Here is a tiny trained network, its code and every weight. The questions are about switching its units off for an input and a class, where a switched-off unit gives its printed mean instead of its output.

import numpy as np


def w(rows, s, z=0):
    codes = np.array(rows[::2]) - 128.0
    scale = np.full(codes.shape[1], s)
    scale[-1] = z or s
    return codes * scale


def f(y):
    return y / 2 * (1 + np.tanh(0.7978845608 * (y + 0.044715 * y**3)))


def log_softmax(a):
    a = a - a.max(-1, keepdims=True)
    return a - np.log(np.exp(a).sum(-1, keepdims=True))


def net(x, mask):
    res = np.array(x, float).reshape(1, 8) / 4 @ E
    y = f(res @ A[0][:, :-1].T + A[0][:, -1])
    res = res + np.where(mask, y, B[0][:, -1]) @ B[0][:, :-1]
    return log_softmax(res[-1] @ U[:, :-1].T + U[:, -1])


A, B = {}, {}
E = w([
[134,37,164,173,145,182,149,203,183,136,127,104],'x0',
[76,123,63,88,25,164,131,144,146,219,122,41],'x1',
[122,129,142,131,126,132,112,123,123,135,132,127],'x2',
[114,119,115,110,138,113,150,145,116,126,126,136],'x3',
[119,180,151,216,107,105,249,153,97,113,199,86],'x4',
[124,128,134,136,146,119,102,131,119,159,140,124],'x5',
[141,131,132,141,114,140,118,106,141,123,130,120],'x6',
[110,127,136,135,124,125,116,128,117,128,125,137],'x7',
],0.012)
A[0] = w([
[113,49,137,72,204,161,74,101,189,94,67,144,24],'N1',
[159,86,138,183,118,159,176,140,144,90,144,160,130],'N2',
[121,160,160,129,187,110,120,87,170,93,135,209,199],'N3',
[79,89,95,133,27,136,136,177,135,189,163,53,163],'N4',
[115,157,92,166,136,92,142,129,123,138,146,81,78],'N5',
[145,71,133,110,149,154,81,140,138,128,94,177,180],'N6',
[186,50,108,116,138,153,71,141,126,136,53,198,41],'N7',
[160,21,134,59,169,139,53,114,163,129,33,176,188],'N8',
[121,98,102,134,142,140,96,177,209,124,92,84,59],'N9',
[125,135,77,62,88,117,75,79,123,114,77,122,125],'N10',
[121,2,131,137,105,167,105,198,197,143,162,129,207],'N11',
[128,148,144,119,126,147,127,146,113,129,115,130,125],'N12',
[147,84,146,211,181,98,138,166,117,66,176,111,127],'N13',
[99,126,162,125,153,112,92,126,100,109,131,104,128],'N14',
[185,105,210,205,173,117,231,126,121,97,147,106,112],'N15',
[97,138,39,23,61,156,82,95,127,179,65,110,148],'N16',
[144,240,89,91,117,62,118,37,49,104,205,150,145],'N17',
[60,124,67,135,54,188,152,156,141,203,144,91,22],'N18',
[146,136,68,77,102,118,120,116,130,160,116,127,143],'N19',
[169,147,156,131,216,103,109,84,119,75,93,199,52],'N20',
[88,124,120,138,52,147,153,161,131,196,101,67,1],'N21',
[157,105,127,127,81,135,128,141,85,130,133,162,128],'N22',
[129,87,178,163,153,170,121,197,129,84,132,151,115],'N23',
],0.0076,0.0089)
B[0] = w([
[166,197,197,237,148,50,140,187,129,32,240,42,175],'N1',
[119,117,162,102,167,72,89,109,129,153,100,125,168],'N2',
[142,160,132,159,115,79,148,191,118,95,188,99,210],'N3',
[161,141,53,94,88,156,160,106,80,182,95,159,255],'N4',
[115,125,81,113,64,136,189,118,122,149,105,203,148],'N5',
[112,114,45,113,96,166,174,115,102,147,77,181,188],'N6',
[170,130,114,154,171,105,155,199,117,67,159,81,169],'N7',
[211,199,56,136,18,192,225,108,45,139,137,118,240],'N8',
[100,145,52,67,111,175,171,61,98,179,90,171,149],'N9',
[101,63,169,104,141,115,86,114,168,173,101,133,184],'N10',
[190,142,129,180,129,83,145,137,112,44,197,82,227],'N11',
[136,154,154,157,165,139,156,137,127,121,78,139,127],'N12',
[74,67,177,83,164,128,78,139,188,108,140,100,191],'N13',
[146,106,103,115,113,138,112,126,125,106,144,119,135],'N14',
[74,116,139,118,147,132,82,105,183,121,110,118,213],'N15',
[72,23,196,85,224,69,64,30,161,175,45,177,233],'N16',
[209,173,82,183,80,183,200,171,36,83,171,114,231],'N17',
[204,198,136,206,95,145,164,181,112,81,154,87,204],'N18',
[133,82,118,120,180,102,109,84,216,157,130,137,169],'N19',
[115,166,52,135,40,203,218,109,42,172,89,219,190],'N20',
[200,212,137,255,132,89,139,210,154,37,204,102,182],'N21',
[108,148,122,148,136,135,75,154,117,130,131,179,128],'N22',
[95,115,146,77,137,120,72,83,151,172,124,119,171],'N23',
],0.0063,0.014)
U = w([
[124,157,58,126,68,206,160,107,77,196,85,168,8],'0',
[141,165,140,175,141,71,133,183,114,52,190,111,230],'1',
[19,56,187,79,255,67,15,59,207,182,56,161,213],'2',
],0.0099,0.0017)

Each question gives the input, the list of numbers given to net, and the class t.
The units are the neurons (one row each of A and B). Each row of codes is followed by its name. A weight is (code - 128) times the scale printed after its matrix; where a second scale follows, it is the last column's (A, B and U).
mask holds one flag per neuron, in row order. A switched-off neuron (its flag False) gives its mean, the last column of its row in B, instead of its output. The means were averaged over made-up inputs and are rounded, as every weight is.
A unit's drop is (log p(t) with every unit on - log p(t) with that unit switched off) / (log p(t) with every unit on - log p(t) with every unit switched off).
unit that matters most: the unit with the biggest drop
top k neurons: the k neurons with the biggest drops, biggest first
drop of u: that unit's drop, to one decimal
input [-5,1,-4,2,5,4,5,-5], class 0: top 3 neurons -> (N11; N21; N1)
input [1,4,7,4,1,1,-4,-3], class 1: unit that matters most -> N8
input [2,8,6,-7,1,-5,7,2], class 1: top 2 neurons -> (N21; N18)
input [2,0,-8,7,-6,-2,-6,6], class 1: top 3 neurons -> (N1; N4; N7)
input [0,7,1,6,-6,4,4,1], class 2: top 4 neurons -> (N16; N17; N10; N19)
input [-3,-6,-2,-2,-7,4,-7,6], class 0: top 4 neurons -> (N20; N8; N6; N11)
input [7,5,5,-5,3,-4,-4,-7], class 1: top 2 neurons -> (N11; N21)
input [7,8,-7,6,3,-8,6,-2], class 1: top 3 neurons -> (N21; N11; N18)
input [-2,-8,-2,6,-8,-3,2,1], class 0: top 4 neurons -> (N20; N8; N6; N11)
input [5,5,-6,3,4,0,7,-5], class 1: top 2 neurons -> (N21; N11)
input [-3,-6,8,-3,-6,0,0,-8], class 0: top 2 neurons -> (N20; N8)
input [1,7,1,-2,7,-3,-5,8], class 1: top 2 neurons -> (N21; N18)
input [3,7,-7,-7,1,1,-6,2], class 1: top 4 neurons -> (N21; N11; N8; N18)
input [0,2,-2,-8,-1,1,-8,-1], class 2: top neuron -> (N17)
input [-4,-7,-7,8,-7,3,-2,5], class 0: top 3 neurons -> (N20; N8; N6)
input [0,5,5,-3,-2,5,8,8], class 2: top 3 neurons -> (N16; N17; N20)
input [-6,2,-2,2,6,5,-8,-3], class 0: drop of N5 -> 0.1
input [-6,2,3,-7,-3,6,-6,4], class 2: drop of N16 -> 0.3
input [-6,-8,4,-8,-2,-4,0,-7], class 0: drop of N20 -> 1.5
input [-5,-4,-5,-1,-3,6,1,-1], class 0: drop of N20 -> 0.2
input [5,4,4,-4,3,-5,2,2], class 1: unit that matters most -> N11
